Here is a tiny trained network, its code and every weight. The questions are about switching its units off for an input and a target symbol, where a switched-off unit gives its printed mean instead of its output.

import numpy as np


def w(rows, s, z=0):
    codes = np.array(rows[::2]) - 128.0
    scale = np.full(codes.shape[1], s)
    scale[-1] = z or s
    return codes * scale


def norm(h):
    return h / np.sqrt((h * h).mean(-1, keepdims=True) + 1e-5)


def f(y):
    return np.maximum(y, 0)


def softmax(a):
    e = np.exp(a - a.max(-1, keepdims=True))
    return e / e.sum(-1, keepdims=True)


def log_softmax(a):
    a = a - a.max(-1, keepdims=True)
    return a - np.log(np.exp(a).sum(-1, keepdims=True))


def net(x, mask):
    ids = ['ΘΣΨβγδελμξπτ'.index(c) for c in x.split()]
    T = len(ids)
    res = E[ids] + P[:T]
    u = 0
    for l in range(3):
        r = norm(res)
        for j in range(2):
            rows = slice(2 * j, 2 * j + 2)
            q, k, v = (r @ M[l][rows].T for M in (Q, K, V))
            z = softmax(np.where(np.tri(T) > 0, q @ k.T / 2**0.5, -1e9)) @ v
            o = O[l][rows]
            res = res + np.where(mask[u + j], z, o[:, -1]) @ o[:, :-1]
        u += 2
        y = f(norm(res) @ A[l][:, :-1].T + A[l][:, -1])
        res = res + np.where(mask[u : u + 4], y, B[l][:, -1]) @ B[l][:, :-1]
        u += 4
    return log_softmax(norm(res)[-1] @ U[:, :-1].T + U[:, -1])


Q, K, V, O, A, B = {}, {}, {}, {}, {}, {}
E = w([
[83,32,117,46,92,143,200,187],'Θ',
[177,104,99,173,186,95,135,203],'Σ',
[22,126,87,149,91,127,101,135],'Ψ',
[160,144,205,94,49,130,9,86],'β',
[100,154,147,169,32,145,194,95],'γ',
[82,165,103,79,103,101,137,66],'δ',
[191,165,147,24,106,93,136,33],'ε',
[84,112,195,113,144,173,160,123],'λ',
[163,44,207,194,113,134,74,145],'μ',
[13,137,91,165,136,66,166,4],'ξ',
[166,86,99,72,20,111,123,132],'π',
[16,162,94,73,140,81,124,122],'τ',
],0.025)
P = w([
[109,15,254,14,115,13,106,76],'0',
[71,50,176,74,112,61,117,81],'1',
[62,81,143,92,123,78,112,74],'2',
[62,107,132,109,133,83,104,67],'3',
[56,119,117,129,136,91,93,64],'4',
[57,131,110,131,138,99,97,61],'5',
[56,142,108,144,134,93,94,63],'6',
[54,153,101,149,130,95,95,63],'7',
[48,160,95,148,131,100,98,69],'8',
[45,168,92,158,125,95,100,71],'9',
[47,179,91,167,127,91,99,68],'10',
[43,185,91,168,120,90,107,72],'11',
],0.0096)
Q[0] = w([
[150,200,193,76,69,189,100,181],'L0H0',
[148,255,65,160,130,74,127,193],'L0H0',
[101,123,137,19,142,72,72,63],'L0H1',
[120,102,75,114,157,202,114,170],'L0H1',
],0.0072)
K[0] = w([
[118,192,123,172,109,217,161,121],'L0H0',
[128,208,158,179,112,65,151,152],'L0H0',
[127,253,171,95,51,111,204,142],'L0H1',
[129,109,152,208,141,105,182,161],'L0H1',
],0.0069)
V[0] = w([
[131,132,98,139,154,121,106,134],'L0H0',
[150,2,52,138,214,80,64,99],'L0H0',
[184,113,38,152,224,211,90,125],'L0H1',
[145,125,147,120,133,73,80,151],'L0H1',
],0.008)
O[0] = w([
[71,178,40,62,210,119,102,115,104],'L0H0',
[19,60,169,114,6,65,109,127,122],'L0H0',
[122,253,99,208,162,107,211,233,9],'L0H1',
[88,147,80,94,114,242,90,25,127],'L0H1',
],0.0055,0.012)
A[0] = w([
[75,70,208,197,200,179,142,173,189],'L0N0',
[223,32,131,81,254,120,67,218,13],'L0N1',
[251,27,174,164,163,135,69,245,42],'L0N2',
[159,54,110,121,203,68,90,231,3],'L0N3',
],0.009,0.0051)
B[0] = w([
[170,169,173,164,150,115,141,174,253],'L0N0',
[232,41,247,100,105,133,83,117,172],'L0N1',
[194,90,156,194,122,86,112,182,187],'L0N2',
[192,126,65,80,171,183,175,96,200],'L0N3',
],0.014,0.0043)
Q[1] = w([
[74,97,154,51,121,56,83,147],'L1H0',
[137,1,113,233,140,112,165,209],'L1H0',
[253,223,137,184,134,80,106,137],'L1H1',
[93,76,172,166,118,53,48,134],'L1H1',
],0.0089)
K[1] = w([
[94,92,126,54,134,59,27,88],'L1H0',
[140,42,115,202,146,157,189,220],'L1H0',
[215,103,64,224,100,82,111,121],'L1H1',
[95,109,170,146,1,122,63,135],'L1H1',
],0.0089)
V[1] = w([
[164,252,68,148,79,65,126,72],'L1H0',
[115,114,109,16,255,7,20,250],'L1H0',
[185,45,97,204,119,88,102,71],'L1H1',
[200,145,47,87,173,18,81,124],'L1H1',
],0.006)
O[1] = w([
[119,59,159,72,83,80,86,65,63],'L1H0',
[131,6,145,146,178,190,121,165,2],'L1H0',
[87,170,135,122,100,136,154,159,239],'L1H1',
[147,209,88,149,124,114,138,93,36],'L1H1',
],0.013,0.0039)
A[1] = w([
[100,145,161,98,139,157,27,111,18],'L1N0',
[32,138,177,116,176,119,178,84,251],'L1N1',
[41,133,197,88,56,84,111,73,209],'L1N2',
[76,135,75,80,252,59,111,152,39],'L1N3',
],0.013,0.0024)
B[1] = w([
[141,160,129,142,146,164,112,98,150],'L1N0',
[145,92,182,129,181,109,108,135,186],'L1N1',
[150,92,92,157,168,166,111,127,251],'L1N2',
[178,145,111,85,127,38,6,159,135],'L1N3',
],0.018,0.022)
Q[2] = w([
[191,152,122,130,17,199,165,230],'L2H0',
[227,127,145,138,39,203,175,149],'L2H0',
[2,134,140,125,132,187,141,169],'L2H1',
[42,118,80,114,178,133,158,105],'L2H1',
],0.013)
K[2] = w([
[69,91,49,239,163,209,164,62],'L2H0',
[4,80,129,180,162,180,127,49],'L2H0',
[56,114,56,164,124,104,214,144],'L2H1',
[100,110,74,103,189,187,145,133],'L2H1',
],0.015)
V[2] = w([
[114,154,144,108,124,95,154,104],'L2H0',
[151,185,131,100,96,101,115,179],'L2H0',
[185,2,169,122,181,161,59,131],'L2H1',
[188,84,126,112,67,137,79,160],'L2H1',
],0.0069)
O[2] = w([
[220,114,158,159,128,101,178,147,102],'L2H0',
[204,164,132,89,116,149,161,84,94],'L2H0',
[90,255,96,115,125,78,172,135,250],'L2H1',
[155,140,116,161,144,110,127,182,155],'L2H1',
],0.0087,0.018)
A[2] = w([
[135,92,84,152,141,159,146,124,84],'L2N0',
[111,218,80,89,109,113,94,175,25],'L2N1',
[77,196,100,114,101,110,117,112,14],'L2N2',
[123,220,100,110,4,77,124,157,2],'L2N3',
],0.016,0.0096)
B[2] = w([
[181,97,81,165,75,150,130,189,252],'L2N0',
[164,90,210,117,99,110,209,44,170],'L2N1',
[235,79,137,155,10,69,235,149,188],'L2N2',
[253,107,94,74,49,226,165,76,169],'L2N3',
],0.015,0.0034)
U = w([
[197,2,163,130,137,167,72,141,151],'Θ',
[46,231,56,155,155,146,115,167,254],'Σ',
[37,187,93,175,129,4,162,90,200],'Ψ',
[146,132,146,73,92,122,151,78,182],'β',
[121,204,137,108,73,210,65,157,137],'γ',
[112,179,89,100,100,50,42,178,86],'δ',
[133,107,168,182,61,83,73,147,55],'ε',
[117,141,186,168,170,183,172,106,44],'λ',
[126,88,122,214,85,179,202,78,85],'μ',
[147,109,86,108,53,123,71,175,58],'ξ',
[205,145,83,117,154,100,142,184,19],'π',
[83,100,107,101,110,137,163,150,123],'τ',
],0.013,0.0082)

Each question gives the input, a string of symbols that net reads in full, and the target symbol t.
The units are the heads (2 rows each of Q, K, V and O) and the neurons (one row each of A and B). Each row of codes is followed by its name. A weight is (code - 128) times the scale printed after its matrix; where a second scale follows, it is the last column's (O, A, B and U).
mask holds one flag per unit, layer by layer, with each layer's heads first. A switched-off unit (its flag False) gives its mean, the last column of its rows in O or B, instead of its output. The means were averaged over made-up inputs and are rounded, as every weight is.
A unit's drop is (log p(t) with every unit on - log p(t) with that unit switched off) / (log p(t) with every unit on - log p(t) with every unit switched off).
The circuit of an input: a set's keep is (log p(t) with only the set's units on - log p(t) with every unit switched off) / (log p(t) with every unit on - log p(t) with every unit switched off). Starting from the 12 units with the biggest drops (on a tie, the unit counted first), units are removed one at a time, each time the one whose removal leaves the highest keep (on an exact tie, the one counted first), for as long as the keep stays at least 0.8.
circuit, biggest first: the units of the circuit, biggest drop first
k most important neurons: the k neurons with the biggest drops, biggest first
top k neurons in layer l: the k neurons of layer l with the biggest drops, biggest first
which heads matter: for each layer, one digit per head in row order, 1 if its drop is at least 0.15 and else 0, layers parted by /
drop of u: that unit's drop, to one decimal
input γ Σ γ γ μ, target ε: circuit, biggest first => L1N2; L0N0
input ξ β λ Θ π, target ξ: circuit, biggest first => L1N1
input δ γ Σ Θ, target τ: circuit, biggest first => L1H0; L1N2; L0N1
input ε Σ λ Σ Σ γ ε λ ξ γ β γ, target Ψ: which heads matter => 11 / 11 / 00
input β δ γ, target Θ: which heads matter => 01 / 00 / 00
input Σ λ Σ λ ε Ψ β Θ γ, target Θ: which heads matter => 00 / 01 / 00
input τ Σ γ λ Σ τ λ Σ, target Ψ: which heads matter => 11 / 11 / 10
input λ γ γ Θ β λ γ, target Ψ: 3 most important neurons => L1N2; L0N0; L0N3
input γ δ τ Σ Σ μ δ γ, target Σ: which heads matter => 11 / 10 / 00
input ε γ β β ε γ, target Σ: 4 most important neurons => L1N2; L0N0; L0N3; L0N2
input Σ γ Σ δ ξ γ μ γ τ ξ γ Ψ, target Θ: which heads matter => 00 / 10 / 00
input Σ ε Θ δ, target Θ: which heads matter => 00 / 00 / 00
input γ λ Θ λ ξ Σ Θ Θ μ τ, target Θ: 2 most important neurons => L1N1; L1N2
input λ β λ, target λ: most important neuron => L0N0
input β γ λ Σ Ψ Θ Σ, target Σ: 2 most important neurons => L0N1; L0N2
input Θ τ Σ ξ, target Θ: which heads matter => 00 / 10 / 00
input λ Θ λ, target λ: which heads matter => 00 / 10 / 00
input Θ γ γ γ ξ Σ β γ, target β: which heads matter => 10 / 10 / 00
input Σ Θ Σ ξ ε Σ, target Ψ: which heads matter => 11 / 11 / 00
input γ γ Σ δ γ λ β, target γ: top 3 neurons in layer 1 => L1N1; L1N0; L1N2
input γ Σ Σ Θ δ λ τ Ψ, target Θ: 2 most important neurons => L1N2; L1N1
input γ Σ Θ Σ γ γ Σ ε ε β τ, target δ: 2 most important neurons => L1N3; L0N1
input λ γ Θ π, target ξ: 2 most important neurons => L1N1; L0N0
input γ Ψ ξ τ, target Θ: most important neuron => L1N1
input γ Σ ε γ δ γ Σ β Σ Σ λ Σ, target β: drop of L1N1 => 0.3
input β γ β Θ, target τ: drop of L1N2 => 0.6
input γ Ψ π λ β, target γ: drop of L1N1 => 0.3
input δ γ γ λ ξ, target Θ: drop of L1H1 => 0.1
